[ 12   2  -1   2  -8   7   0  18  -2  -5  -1 -16 -10   4  -6   6  16  18
  -7 -24  19   6  -2  -4 -17   9   5  -7  -3 -13 -23   1   4  -5  -3  -4
   4   8  15   4  -2  -6  -1  14  -5  23  -9   7  -9 -10   3 -15  -5  14
 -31  -1   2   9   5   0  -6   7  -2   3  18  -2   9  -5  -4 -11   0  24
  -1  15   6  -7   7] -> Z868/N
[ 11  -2  -4   1  -5   0   6  18  -8  -6  -1 -14  -7  -4   3   5  18  19
  -6 -18   4   4   9  -4 -28   9   2 -15   1 -12 -27  -2   2  -4  -2 -14
   3  11  15   0  -4   4  -3  17  -6  22   2   8 -13  -9 -12  -9  -4  12
 -23  -3   7   5  -7   0  -5   8  -3  -2  19  -3   7  -4  20 -10  -4  22
  -2  18   0   2   6] -> Z868/N
[ -7  -6   5 -11  13  16  -5   4  -2 -10  -3  -3  -4  10  -2   5   2 -10
   2   3  -9  -2 -10   9  13   0   6  -7  16  -1 -11   7  13   6  -6 -12
  -6  -2   2  -5  -5 -11   9   5   0 -11  -2   8  -1   0   3  -2   8   4
   6   2  -2  10  -6  -2   9  15  -1  -4 -16 -10   8 -18  -5  -2 -15  -3
   5  11   6   3   3] -> Z904/Y
[ -5  -8   4  -6  13  18  -1   2   2  -3  -2 -16  -3   2   1  -3  -3 -14
   4 -17  -1   8  -1   1  17  -1  -7   1  -7  -6   3  11  18  -5  -2   3
   3   1   8  -2  -8 -13   8   8   2   0   1  -2   5   6   6  19  -1   7
   5  -1   6  10  16  -9   3  11   3  -5   1  -2   9  -6 -16   2 -29 -13
  -1   5   4  -5  11] -> Z904/J
[ -5  -2   4 -10   4  20  -1  -1  -1  -5  -4 -12   8   9  -2   5   7   0
   7  -7  -3   7   2   7  16   0   3 -11   8 -11 -15   8  17  -3  -2 -10
  -2   5  10  -7 -13  -3   3  16  -1  -5  -4   9   8   0   8   2  13   6
  -1   3   3  20 -10  -3   3  12   2  -4  -8 -11   8 -12  -9 -11 -31  -9
   1  12   8  -1  21] -> Z904/J
[  0   9  -4  -4  -6 -14   8   7  -6   5  -6 -10   4   4   1  -1 -11   7
   9 -20  19  -7   5  -9 -27   1   6   2 -14  -2  30  -3   2   1   6   8
  15   7   7   2 -11 -10   4   5   9  36   6 -12  -7  14  -9  21  -4   9
  -3  -7  -5  -3  -4  -8   1   6  -5   0  42  21  -5   5  -7  -4 -14  -7
  -4  10   1  -1 -12] -> Z868/F
[ 13  -4  -4  -3 -12   6   6  16  -8 -11  -4 -15 -10   1   5   5  17  21
 -10 -21   5   5  11  -6 -29  12 -16 -16   1 -20 -32   3  14  -6   8 -13
   4   6  13  -2  -4  -4  -3  16   2  22  -1   8 -12  -8 -17 -21  -8  15
 -26  -5   4  10  -1  -3 -11   6  -6  -1  18  -4  11  -6 -10 -14 -11  29
  -4  17   9   1  13] -> Z868/N
[  0 -11   5  -9  12  13   1   7  -8  -6   5  -2  -6   7  -3   2   2  -6
   1  -6  -7   4   4   3  15   0   3  -4  10   1 -12   9   7  -5  -4  -8
  -3   1   8  -2 -13 -10  10   9   5  -3  -2  10  -3  -6   0  -4   5   7
   1   2  -1   5   0  -2  13   3  -1  -3 -16 -14  10 -11  -9   1  -7   5
   3   4   4   4   9] -> Z904/L
[  3   3  -4   4  -7   3  10   7   5  -9  -1 -11   2   9  -8   2  14  13
  -4 -21   8   5   2  -5 -24  10  -3  -8   6  -9 -12  27   3  -2   5 -12
  -1   3   8   2  -9  -1   2   1   2  26  -2   0  -8  -6 -10  -7 -10   3
 -16  -4   1   9  -6  -2   0  11  -6   0  15   6   6  -6  -9  -7  -5  13
  -5  13   2   6  -1] -> Z868/F
[ -1   2  -7   1   1   6   4  15   2 -11  -2 -14  -3  12   6   0  11   2
  -5 -12  -7   2  -6  -3 -21   8  -2 -11   4 -12 -21   7   4  -3   4  -8
  -2   2  13  -2  -2  -1   2  15  -1   7   1   4  -9 -10  -8  -6 -12   2
 -13  -4   0   3  -6  -2 -14   8 -10   0   6  -2   6   1  -4  -2 -13  22
  -4   9   2   3  12] -> Z868/F
[  6  -5   1   0 -10   4   5  21  -5 -10  -4 -15  -8   6   3   5  14  13
  -7 -21   4  12  13  -8 -27   9  -5 -11   4 -15 -29   2  14  -3  -3  -8
   2   7  12  -3  -8  -5   0  16   0  10   4   6  -9 -12 -14  -5 -15  10
 -27  -2   3  16  12  -1  -1   6  -3  -6  14  -2   9  -4  -5  -8 -11  20
   4  16   9   1  15] -> Z868/N
[  4  11  -9   0  -5 -11   6   5  -5   2  -6 -18   6   3   1   2  -8  11
   0 -21  17   2 -10  -4 -18   0   3   4 -11  -9   7  -3   1  -2 -10   5
   8   3   8   5   3   1   5   6   6  32   4  -5  -5   5  -5  22  -5   7
  -5  -7   5  -1   1  -4  -7   3  -4   3  36   6   7   7 -10  -3 -14  -6
  -5   9   4  -4  -8] -> Z868/N
[  1 -16   7 -13   0  20  -5   0   1 -14  -1   3  -8   7   2   4   5  -4
  -4  -2  -9   7   5  14  28  -1  -8 -20  16  -5 -24   8  14  -5 -11 -17
  -4   3   4 -10 -15 -14   2  10  -3 -17  -3   8   4  -6   7  -7  14   3
  -1   2   1  14   3  -1   8   8  -8  -5 -28 -16  13 -24  -7  -7 -15   4
   1   6  10   3  21] -> Z904/Y
[  4  -2  -1  -4  -9   7   1  17  -6  -5   0 -13   3   3   1   4   8  13
  -4 -18   6   4  10  -4 -22   9   0  -7  -2  -5 -27   5   5  -1   0  -5
   4   4  10   1   3  -1   1  11   2  15  -4   5  -8  -4  -5  -4 -15   7
 -16 -21   3   9  -4  -2  -7  -3  -7   2   5   3   4  -2  -5  -4 -10  22
  -2  23  -1  -1  12] -> Z868/F
[  6   3  -5  -8  -5   8   7  18  -9 -12  -5 -17  -3   2   6   5  12   8
  -6 -13  -4   9  -2  -2 -35  10  -3 -15  13 -21 -32  10   5   3   6 -10
  -4   3  12   0  -8  -2   2  13   2   7   0   4 -10 -12 -13 -11 -22   4
 -25  -3   1   9   0  -3  -2   5 -11   5  16  -1   4  -3  -2  -5 -10  32
   3  15  -4  11  19] -> Z868/F
[  6  -1   4  -2  -7  -2   6  18  -5  -7  -1 -13   1   0   2   5   5  15
  -5 -21   9   5  14  -6 -24   8  -3  -9   2  -8 -13   7  10  -1  -2  -8
   4   5  10   4  -5  -5   3  12   1  18   6  -3 -10   3 -11   2  -2  10
 -18  -6   2  10  -4  -2  -2   9  -3   1  21   2   9   1  -7  -5  -4  19
   0   7   3  -3   4] -> Z868/P
[ -8  -5   7  -5   3  12   8  18  -9 -11   3 -17  -7  20  -1   4  10   2
  -5 -18   4  -1   9  -1  14   9   8  -7  10  -4  13   7  11   2  -3 -19
   2   5  21  -5 -41 -15   5  13   0  27   3  -1 -14  10   5  -7  21  15
  10   0  -6  10 -17  -8  12  26  -3 -18   1  -7  15 -36 -16 -20 -19 -21
  -1  16  11   6  -6] -> Z904/L
[ 11  -7   1  -6 -10  12   1  15  -1 -11   8 -11  -9   7   6   8  18  14
  -6 -19   4   3  26   2  -8   4  11  -2   9 -12 -33   6   7  -9  -5 -18
   0   3   8  -6  -6 -10  -2  12   0   4   4  17 -10  -5  -4  -8   2  21
 -18  -1  -1  11   3   2  -5  -5  -3  -1   9 -10  10 -12  -3 -11 -16  20
  -4  17  10   4  18] -> Z868/P
[  2 -15   0  -9   5  11   0   9   2 -17  -1 -14  -4  11   0   0   7  -9
  -1   3 -11   2  -4   5  16  -1   2  -9  12  -6 -25  13  14  -7  -3 -15
  -6   3   8  -1 -16  -4  -7  10   1 -10  -2   5   1  -5   0  -9   1   4
  -6  17   2  16   9 -12   5   5  -1  -8 -23 -11   5  -4  -6  -8 -13   7
   2   6   7   2  19] -> Z904/Y
[ -2 -24   3  -6  -9  16  -1   8   1  -7   1  -6  -8  11   3   2   5  -3
   3  -9  -5  11   1   7  16   1  -1  -2   3   0 -17   8  14  -3  -1 -10
  -6   1   1  -5  -8  -8  -6   6  -1  -4  -3   6   4  -4   5  -3  12   6
   5   2  -7   4   2  -5   5  10   1  -5 -20  -7   8 -14 -11  -2 -10   3
   1   5   4   7  14] -> Z904/J
[  5   8   0   5 -11  -4   2  16  -6  -1   5 -16  -1   5  -1   4   5  10
  -1 -24  10   2   9  -4 -19   7   1  -1  -6  -7  -2   7   6   1   0  -5
   8  -7  11   0 -23  -4   5   3  -9  26   2  -5  -6   3  -7   7   1  13
 -10  -2   3   5  -6  -4  -7  10  -4  -2  27   6  -1  -6  -9 -11  -8   4
  -4  12   5  -3  -6] -> Z868/N
[ -7 -10   5 -12   7  29   2  -1   0  -9   1 -13  -6  14   4   3   8  -4
  -3 -13  -4  22  12   9  24   1  -7 -10   6 -12 -17  15  16 -11   2 -13
  -1   2  15  -2 -11 -13   3  11   0   1  -5   6   3  -4   6   0  11   8
   7   4   5  15   5  -3   6  12  -2 -11 -13  -7  10 -22  -9  -7 -24  -2
   3  19  12   3  17] -> Z904/J
[  8  -2  -2   5  -3  -1   9   4  -5  -8  -2 -12  16  11   4   1  35   9
  -3  -6   5   0   8  -3 -19  10   5  -8   4  -7  -5   0  -1   0   3  -6
   6  -7   9   2 -10  -1  -3  11   3  17  -3   1  -8   2  -3  -6  -1   6
 -19  -3  -6   7  -3  -1  -1   7 -10  -1  12  -1  -6  -6  -3 -15  -3   6
  -5  10   4   3   0] -> Z868/F
